In the rows, zero is written as 128.
Each row has a class, written after it.
[143 121 104 133 173 108 109 103 125 162  74  84 190 122 149 122  99 150
 151 110  96 111 151 147 114 139 161  73 156 147 156 154 151 141 119 113
 144] | K
[112 171 155 115 166 154 116 106 113 103 117 107 105 125 117 125 128  72
 131 144  67  79 130 144 118 111 135 139 127 142 150 130  24 196 118 183
 126] | N
[136 168 109 116 173 127  99 109 123 140  72 133 135 117 135 151 115 165
 158  84 100 117 131 146 134 153 139  67 139 138 149 133 142 144 150  70
 118] | R
[116 143 157 110 132 169 117 129 141  96 111 142 123 111 123 126 125  65
 122 165  99 119 130 112  93 110 111 159 105 127 152 133  43 144 107 160
 124] | N
[127 134 117 144 111 122 104 120 129 230 126  79  34 112 175 158 102 117
 101 122 131 136 144 105 149 162 143 149 142 129 116 156 174 101 160 142
 191] | R
[127 107 118 159 152 147 107 111 128 223 121  55  70 125 140 122 115 112
 118 118 106 119 177 107 143 140 161 112 117 114 116 160 120 109 145 179
 228] | E
[159 112 107 135 196 133 119 121 128 146 100 131 181 113 127 158 117 115
 195 109  87 113 131 132 121 128 174  53 161 124 157 154 123 148 115 109
 155] | Q
[120  55 126 146 122 111 102 100 115 212 126  80  66 133 151 156  90 105
  86 143 110 116 178 139 152 120 178 147 140 120 134 149 136 110 129 130
 197] | Q
[ 89 181 112 117 128 135 132 113 134 106 140 133 101 101 110 110 135 103
 136 140  57 119 136 166  99 114 112 112  89 116 142 133  72 172 109 151
 119] | E
[143 111  85 138 183 153 104 106  93 125  94 124 173  99 106 110 116 180
 156 147 111  72 143 132 112 142 151  60 126 142 171 152 121 108 121  77
 131] | F
[104 133 120 112 117 120  66  88  78 187  92  90  86 114 161 144  63  94
 102 118 102 118 159  93 164 124 141  90 138 119 104 155 140 126 145 108
 197] | U
[ 87 120 151  96 169 168 150 103 104  77 140  82 119 136 140 136 112  61
 140 150  80 105 139 142 115 110 124 152  99 130 145 118  62 185 119 170
 110] | W
[123 110 145 116 118 151 103  98  93 121 129 132 117 122 125 137  93  61
 142 132 104 103 117 114 114 113 120 159  97 122 149 153  38 195 103 153
 108] | T
[150 111  96 136 247 121 119 123  97 125  83 141 179 130 121 144 117 153
 155 118  94 100 131 133 141 128 175  47 160 131 163 137 140 116 115  73
 145] | Q
[143 143  92  91 208 116  87 106  77 144  67 126 167  96 134 109  80 140
 177  63  96 110 131 126 146 123 148  61 135 138 156 127 134 155 128 101
 119] | K
[ 89 160 159 115 141 170 127 104 144 126 112 123 120 118 131 147 114  85
 108 159  81  90 142 127 104 115 140 165 131 143 146 160  65 180 109 170
 125] | N
[149 117 104 129 217 136  83 104  87 124  66 128 180  92 155 130 123 164
 168 102 111 107 138 118 125 115 155  53 153 130 160 119 113 132 149  83
 126] | W
[117  91  90  99 187 137 104 111 162  87  84  72 123 162 154 159  97  92
 112  97  67 123 162 128 127 162 131  93 147 150  94 116 109 148 123 155
 159] | U
[160 139  84 142 224 135  86 117 115 163  60 123 149  90 129 120 124 140
 173 102  82 100 145 158 127 150 156  48 131 151 174 149 129 127 128  83
 144] | E
[131  93 110 125  98 120  92 118  90 237 143  88  70  78 138 128  71  93
 109 141 128 137 166 125 154 136 134 175 131 108 118 179 154  93 120 136
 189] | D
[153  99  88 108 232 119 118  82 176  76  83 101 122 138 156 165 112 119
 133  93  45 114 157 121 123 133 146 126 144 154 104 105 116 162  95 150
 122] | K
[124 123 119 123 153 124 102 101  97 212 126  71  95 114 130 137  84  96
 114 124  95 120 153  87 155 140 145 153 128 110 106 150 150 124 142 147
 208] | K
[150  95 101 110 168 162  80  94 150  63 111  95 153 123 127 145  92 107
  66 112  79 104 174 104 132 157 149 110 103 148  87 135 114 148 114 163
 147] | F
[123  80 141 148 120 130 108 112 136 212 135  80  68 136 166 160 106  81
 126 148 127 117 147 102 139 146 160 119 126 108 119 166 124 117 147 145
 209] | R
[117 119 112 142 147 134  87 108 110 197 112 124  50  72 120 133  97 116
  97 140  87 114 169 110 142 130 143 135  72 105 116 186 112  79 153 144
 223] | E
[124 137 154 120 118 159 136 113 115 115 143 116 122 113 116 139 103  61
 161 146  79 108 130 126 111 102 134 154 107 127 167 160  47 165  98 171
 137] | Q
[125 112 121 123 100 120  77  87 112 196  97  46  60  82 162 146  78 145
 114  82 109 116 159 136 146 133 138 168 137 139 112 152 153 119 168 160
 165] | W
[108 143 137 118 152 164 117 102  93  95 135 130 108  91 118 121 130 115
 126 159  69 104 140 138 115  91 106 172 105 127 157 125  33 161 120 144
 101] | W
[110  99 115 144 176 147 118 124 133 126 124  84  83 129 134 136 112  77
 150 146  70 101 133 165  96 121 127 152 114 136 143 141  38 172 112 169
 130] | T
[127 126 121 108 198 116 112 115 102 159  93 143 195 106 136 143  98 141
 178 124 115 118 115 118 108 135 152  70 175 116 166 155 140 158 110  71
 142] | D
[103 101 139  85 150 161 161 115 106 103 158 106 105 130  99 135 116  53
 137 154  72 108 165 161 126 129 134 185  92 129 152 137  34 161 124 157
 131] | Y
[118  93 130 111 117 103 105 112  91 207 126 105  50  98 154 139  83  96
 116 130 139 137 164 152 153 125 156 172 148 119 126 152 126 108 137 141
 169] | D
[125 155 108 111 146 171 164 122 120 106 134 145 162 107 123 127 125  94
 145 157  85 121 166 106 108 126 106 147  94 118 151 157  66 142 105 171
 139] | B
[149 131  80 118 138 118 114 107 128  54 127  93 150 166 123 154 126 115
  84 113  74 106 151 129 107 159 158  82 124 114 127 102 134 162 120 149
 147] | Q
[136 103 110  94 151 139 109  90 156  72 115  76 150 155 123 142  97  98
  86 115  80 124 158 115 110 166 122  94 114 125  99 101 141 173 109 135
 147] | F
[113 117 115 102 163 168 107 112 112 102 119 142 105 111 121 125  94  76
 121 147  75 101 152 129 119 105 133 162  72 139 137 150  59 165 106 168
 125] | K
[142 136 104 103 192 138 114 102  93 132  79 131 191  96 121 120  94 160
 184  92 119 122 147 121 127 143 141  19 129 127 154 132 155 140 137  68
 133] | F
[163 159  94 140 215 147 113 120  92 157  84 111 148 113 124 156 116 127
 200 101  96 109 111 125 126 151 152  74 155 128 158 139 148 143 131  82
 127] | T
[154 159  83 142 168 101 162 114  90 136  90 138 122 107 123 127 119 180
 166  97 100  99 148 185 150 118 155  52 156 137 169 147 146 127 120 117
 124] | M
[135 116 109 123 176 117 114 119  91 134 128 130 200 110 117 119 126 176
 159 103 108 105 128 137 151 114 170  50 143 131 152 138 132 152 126  71
 119] | Y
[137  88  95  98 219 107 130 100 108 123  76 107 166 108 130 115  96 144
 207  85 113 105 142 172 128 153 140  33 144 152 156 124 134 146 129  86
 115] | F
[149 144 109 136 161 126 111 121 100 151  90 139 159 131 116 140 132 184
 177 112 114  87 113 141 110 159 159  35 142 122 192 158 126 141 149  80
 138] | R
[114 164 118 131 130 122 108  99 119 207 111 100  74  91 111 121  96 120
 111 110  84 127 148 109 144 119 131 123 132  95  98 178 137  94 129 150
 207] | E
[120  48  99 106 142 112 117 115 156  98 136  72 127 180 152 141 120 114
  92 127 107 131 166 169 109 151 147 116 134 124 132  80 135 174  92 128
 117] | D
[134 109  96 114 190 133  95 114  91 149  81 112 187  79 133 108  96 189
 157  64 113 112 139 143 143 126 133  82 152 144 154 147 127 136 138 117
 105] | W
[139 152 111 136  93 124 131 102 110 177 105 111  64 111 129 159  97 112
 131 116 128 112 145 113 150 123 151 129 142 103 103 154 163 105 145 144
 194] | M
[102 132 128  91 102 164 113 104 120 102 149 112 113 116 126 139  99  54
 141 154  83 125 153 110  83 113 121 149  93  88 136 133  56 180 103 157
 148] | D
[102 127 134 129 122 126  83  98 111 222 111  70  68 109 123 132  96  84
 112 119 104 108 150 128 153 139 157 139 125 111 109 155 130 115 153 132
 206] | E
[110 131 116 102 129 108 109  95 109 194  90  95  42  91 135 152  91 103
 102 106 105 111 178 142 146 152 146 170 143 119 117 148 123 100 172 159
 181] | N
[146 152  81 122 143 126 121 114 125 172  82 149 180 100 132 136 121 168
 180 105 111 119 148 148 124 129 135  70 147 123 150 150 168 142 123  85
 129] | B
[148 109 110  74 160 133 123 115 146  67 111 102 131 155 105 157  93 115
 102  98  84 119 125 128  99 176 142  75 118 119 122 119 169 165 126 153
 156] | F
[132 159 125 130  91 172 150 112 149 131 131 141 114  94 127 131 117  92
 146 119  85 140 178 127 117  93 120 147 122 120 140 147  37 177 104 193
 134] | M
[112  68 159 114 124 144  92  98 125 199 109 102  64  96 127 153  72 103
 116 149 122 105 145 115 121 142 147 171 112 135 133 174 111 123 151 135
 200] | F
[152 129 138 163 122 131  87 115  94 239 116  74  44  90 138 145  79 117
 112 118 114 131 137 108 163 119 146 171 135 122 115 185 139  87 140 151
 190] | T
[119 121 109 114 178 163 148 127  84  95 170 116  91 127 101 114 144  68
 126 180  62  97 166 156 121 119 133 154  91 122 155 124  15 160 124 162
 145] | Y
[142 129 142 121 162 175 149 112  93 113 126 130 134 126 105 134 109  36
 169 145  92 125 148 117 118 114 126 145 108 100 146 161  23 140 103 167
 129] | T
[108 148 120 119 133 121 120  95 102 221 119  89  43  94 120 139 100 110
 139  98 101 116 148 114 154 144 147 145 127 106 118 158 136 106 156 151
 199] | E
[131 154 108 126 182 119 139 105 119 144  86 132 149 115 135 144 119 177
 196  88 111 102 120 143 133 147 140  65 157 143 158 157 133 130 133  89
 108] | R
[166 113 105 145 214 119 133 116  99 123 109 125 166 113 126 120 140 181
 177 130  89  99 137 143 130 111 155  55 138 144 170 146 105 132 118  87
 136] | Y
[114 112  92 103 182 102 138  85 172  71 102 100 129 137 136 144 123 150
 126  78  58 122 155 144 113 153 128  87 106 133 125 101 129 157 111 130
 119] | E
[115  94 137 124 129 114 104 123 156 195 111 110  57 115 128 146 106 115
 121 117 115 129 114 129 125 144 138 146 113 124 121 152 151 116 139 141
 189] | E
[152 129  85 138 176  99 109 124 125 165 108  95 186 112 141 115 123 160
 156 104  83 115 139 140 131 143 120  59 141 131 149 129 146 167 119 110
 156] | B
[158  94  78  91 152 135 132 114 128  70 144  85 145 163 113 139 125  95
  98 100  77 130 177 112 120 161 145  89 109  93 102 106 114 153 132 169
 172] | Y
[124 139 132 126 139 118  83  96  88 199  99  94  43 113 155 148  75 103
 112 118  82 119 155 110 174 104 148 101 155 126 100 176 119 119 140 151
 212] | U
[162 137 151 104 194 101 109 114 120 162  69 130 155  91 146 144  93 111
 162  84  91 121 119 146 147 130 152  75 171 151 170 155 137 156 115 119
 123] | N
[139 129 121 157 140 108 122 110  75 209 126  94  48  95 137 136  91 153
 125 111 123 128 132 105 163 125 130 155 127 120 118 170 144  87 141 146
 169] | T
[134 137 131 123 163 127 119 102 180  99  85  64 130 160 156 151 117 124
 102  97  82 114 151 130 108 143 141  93 142 146 109 122 137 175 117 178
 148] | N
[142  96  87 108 193 166 106 104 103 139  75 111 160 109 128 134 103 163
 150  81 101 121 175 145 143 124 144  80 132 126 147 129 147 128 131 102
 111] | W
[ 97 112 121  92 162 164 127 103 116  83 103 141  99 126 119 123 116  55
 116 155  97  99 167 120 104 126 102 164  86 119 133 122  23 147 120 166
 130] | N
[126  85  82 101 165 104 138 134 171  78 113 100 146 193 124 140 130 153
  52 111  77 114 154 166 108 155 147 105 147 118 119 103 141 150 113 176
 152] | B
[ 99 121 130 137 118 147 134 125 140  90 119 149 124 121 130 148 132 112
 119 166 106  99 149 133  88 113 156 132 110 115 158 129  40 150 139 148
 155] | M
[126 144 111 138 133 105 109  97  78 204 121 120  83  94 123 143  92 129
 120 120 112 125 151  94 154 125 137 131 137  97 110 162 143 106 149 125
 209] | Q
[ 93 114 116 101 139 168 132 114 117 116 132 138 136 126 111 121 119  70
 146 161  87  90 156 140 112 111 112 160  86 118 143 141  30 179 111 160
 136] | B
[139 126 113 117 163 126 133 109 166  76 118  82 103 157 149 169 122  96
 137 113  68 115 142 125 105 165 136  86 107 119 121 129 109 149 134 160
 159] | R
[129 126 136 138 138 116  94  88  95 227  93  59  52 107 152 150  77  90
 163  87 116 127 145 107 147 126 139 149 151 112 102 155 106 130 159 148
 192] | T
[109 153 134 109 148 161  94 115 122 112 124 144 134 102 116 118 102  76
 121 145  70 114 137 118 112  92 127 153  97 127 121 153  45 181 106 171
 134] | K
[107 110 114 117 115 117  91 120  84 206 129  97  66  83 169 132  82  98
 100 133 148 131 164 119 139 142 157 180 146 125 120 161 117 105 153 166
 184] | D
[ 94 130 130 105 172 173 117  91  89  78 141 112 120 107 124 130 129  53
 152 160  64  94 151 138 118 104 111 155  90 117 139 105  13 195 128 142
 109] | W
[118 134 147 139 101 134  82 132 119 228 130  77  49 112 143 143  90  90
  89 132 114 126 137 108 146 141 154 143 136 104 117 179 121  99 162 161
 222] | R
[ 99 131 116 113 139 166 110 133 109 125 153 115  97 112 137 123 116  59
 110 180 101 113 147 148  99 131 126 191 119 135 147 134  52 170 105 165
 126] | D
[109 141 143 102 121 160 166 126 128  88 136 123  97 127 126 133 129  56
 141 157 104 120 149 132  97 128 123 141  87 115 147 135  66 143 125 198
 133] | N
